Below is a small trained network, with its code and all its weights. Each question gives an input and a class and asks what happens when units are switched off, that is, made to give their printed mean instead of their output.

import numpy as np


def w(rows, s, z=0):
    codes = np.array(rows[::2]) - 128.0
    scale = np.full(codes.shape[1], s)
    scale[-1] = z or s
    return codes * scale


def norm(h):
    return h / np.sqrt((h * h).mean(-1, keepdims=True) + 1e-5)


def f(y):
    return np.maximum(y, 0)


def log_softmax(a):
    a = a - a.max(-1, keepdims=True)
    return a - np.log(np.exp(a).sum(-1, keepdims=True))


def net(x, mask):
    res = np.array(x, float).reshape(1, 4) / 4 @ E
    u = 0
    for l in range(4):
        y = f(norm(res) @ A[l][:, :-1].T + A[l][:, -1])
        res = res + np.where(mask[u : u + 10], y, B[l][:, -1]) @ B[l][:, :-1]
        u += 10
    return log_softmax(norm(res)[-1] @ U[:, :-1].T + U[:, -1])


A, B = {}, {}
E = w([
[157,119,241],'x0',
[124,134,129],'x1',
[65,31,126],'x2',
[254,34,79],'x3',
],0.00031)
A[0] = w([
[83,140,11,62],'L0N0',
[190,192,136,117],'L0N1',
[137,106,204,17],'L0N2',
[78,195,173,253],'L0N3',
[50,41,134,64],'L0N4',
[137,106,204,18],'L0N5',
[60,39,108,36],'L0N6',
[98,135,5,58],'L0N7',
[86,133,11,37],'L0N8',
[75,25,159,137],'L0N9',
],0.0019,0.00071)
B[0] = w([
[154,114,244,205],'L0N0',
[114,171,67,190],'L0N1',
[155,104,229,159],'L0N2',
[145,80,87,255],'L0N3',
[173,239,94,188],'L0N4',
[156,108,230,159],'L0N5',
[175,237,87,180],'L0N6',
[160,111,242,205],'L0N7',
[166,117,254,196],'L0N8',
[170,224,100,218],'L0N9',
],0.0022,0.00099)
A[1] = w([
[36,149,126,73],'L1N0',
[161,76,96,13],'L1N1',
[128,128,128,123],'L1N2',
[120,128,127,52],'L1N3',
[127,127,128,114],'L1N4',
[79,163,171,252],'L1N5',
[128,127,126,106],'L1N6',
[114,119,3,209],'L1N7',
[127,126,129,81],'L1N8',
[40,144,137,77],'L1N9',
],0.0017,0.0003)
B[1] = w([
[137,70,85,168],'L1N0',
[76,103,94,166],'L1N1',
[127,128,128,128],'L1N2',
[135,123,125,128],'L1N3',
[127,129,127,128],'L1N4',
[144,61,98,254],'L1N5',
[129,128,128,128],'L1N6',
[167,129,249,188],'L1N7',
[124,122,127,128],'L1N8',
[136,69,94,167],'L1N9',
],0.0015,0.00059)
A[2] = w([
[128,128,128,127],'L2N0',
[22,152,125,146],'L2N1',
[252,117,126,254],'L2N2',
[127,127,127,125],'L2N3',
[46,178,166,202],'L2N4',
[128,128,128,126],'L2N5',
[128,128,128,127],'L2N6',
[127,127,129,123],'L2N7',
[128,127,128,125],'L2N8',
[128,128,127,126],'L2N9',
],0.0015,0.00096)
B[2] = w([
[128,128,128,128],'L2N0',
[188,87,95,137],'L2N1',
[2,131,118,253],'L2N2',
[128,128,127,128],'L2N3',
[197,66,106,155],'L2N4',
[128,128,128,128],'L2N5',
[128,128,128,128],'L2N6',
[127,127,129,128],'L2N7',
[127,128,128,128],'L2N8',
[128,128,128,128],'L2N9',
],0.0017,0.0022)
A[3] = w([
[128,128,128,124],'L3N0',
[105,51,70,114],'L3N1',
[130,128,128,115],'L3N2',
[28,116,118,253],'L3N3',
[116,60,98,73],'L3N4',
[7,104,135,237],'L3N5',
[128,128,128,126],'L3N6',
[128,128,128,124],'L3N7',
[125,125,128,105],'L3N8',
[120,133,123,64],'L3N9',
],0.0016,0.00048)
B[3] = w([
[129,128,127,128],'L3N0',
[168,60,49,196],'L3N1',
[129,126,128,128],'L3N2',
[235,136,126,234],'L3N3',
[139,85,53,172],'L3N4',
[255,140,138,255],'L3N5',
[128,128,128,128],'L3N6',
[129,127,128,128],'L3N7',
[135,126,127,128],'L3N8',
[142,140,128,128],'L3N9',
],0.0013,0.0008)
U = w([
[156,133,132,165],'0',
[122,106,200,131],'1',
[117,194,80,131],'2',
[135,56,62,124],'3',
[100,130,120,64],'4',
[2,98,97,5],'5',
],0.012,0.013)

Each question gives the input, the list of numbers given to net, and the class t.
The units are the neurons (one row each of A and B). Each row of codes is followed by its name. A weight is (code - 128) times the scale printed after its matrix; where a second scale follows, it is the last column's (A, B and U).
mask holds one flag per neuron, layer by layer. A switched-off neuron (its flag False) gives its mean, the last column of its row in B, instead of its output. The means were averaged over made-up inputs and are rounded, as every weight is.
A unit's drop is (log p(t) with every unit on - log p(t) with that unit switched off) / (log p(t) with every unit on - log p(t) with every unit switched off).
The circuit of an input: a set's keep is (log p(t) with only the set's units on - log p(t) with every unit switched off) / (log p(t) with every unit on - log p(t) with every unit switched off). Starting from the 12 units with the biggest drops (on a tie, the unit counted first), units are removed one at a time, each time the one whose removal leaves the highest keep (on an exact tie, the one counted first), for as long as the keep stays at least 0.8.
units of the circuit, in order: the units of the circuit, biggest drop first
unit that matters most: the unit with the biggest drop
top k neurons: the k neurons with the biggest drops, biggest first
top k neurons in layer l: the k neurons of layer l with the biggest drops, biggest first
drop of u: that unit's drop, to one decimal
input [5,-1,-6,-7], class 3: top 2 neurons in layer 2 : (L2N4, L2N1)
input [-4,-7,4,-6], class 0: unit that matters most : L0N4
input [-8,-3,-1,-7], class 1: units of the circuit, in order : (L0N0, L0N8, L0N7)
input [7,0,8,-5], class 2: units of the circuit, in order : (L0N9, L0N4)
input [-8,1,6,-6], class 1: units of the circuit, in order : (L0N8, L0N0)
input [1,-1,7,7], class 2: top 2 neurons : (L0N9, L0N6)
input [6,2,8,1], class 2: top 2 neurons : (L0N9, L0N4)
input [3,-3,-6,8], class 3: top 3 neurons : (L0N9, L0N4, L0N6)
input [7,-3,8,-5], class 2: units of the circuit, in order : (L0N9, L0N4)
input [-8,-5,-7,-7], class 1: top 3 neurons : (L0N0, L0N8, L0N7)
input [-3,1,8,-6], class 2: top 3 neurons : (L0N4, L0N6, L0N9)
input [-5,-4,-7,-8], class 3: top 4 neurons in layer 0 : (L0N9, L0N4, L0N6, L0N3)
input [6,2,8,-1], class 2: drop of L0N9 : 0.4
input [1,4,-6,-8], class 3: unit that matters most : L0N9
input [-8,-6,3,4], class 1: drop of L0N8 : 0.1
input [-5,5,-1,-6], class 3: drop of L2N4 : 0.2
input [6,-4,-3,7], class 3: top 2 neurons in layer 1 : (L1N7, L1N1)
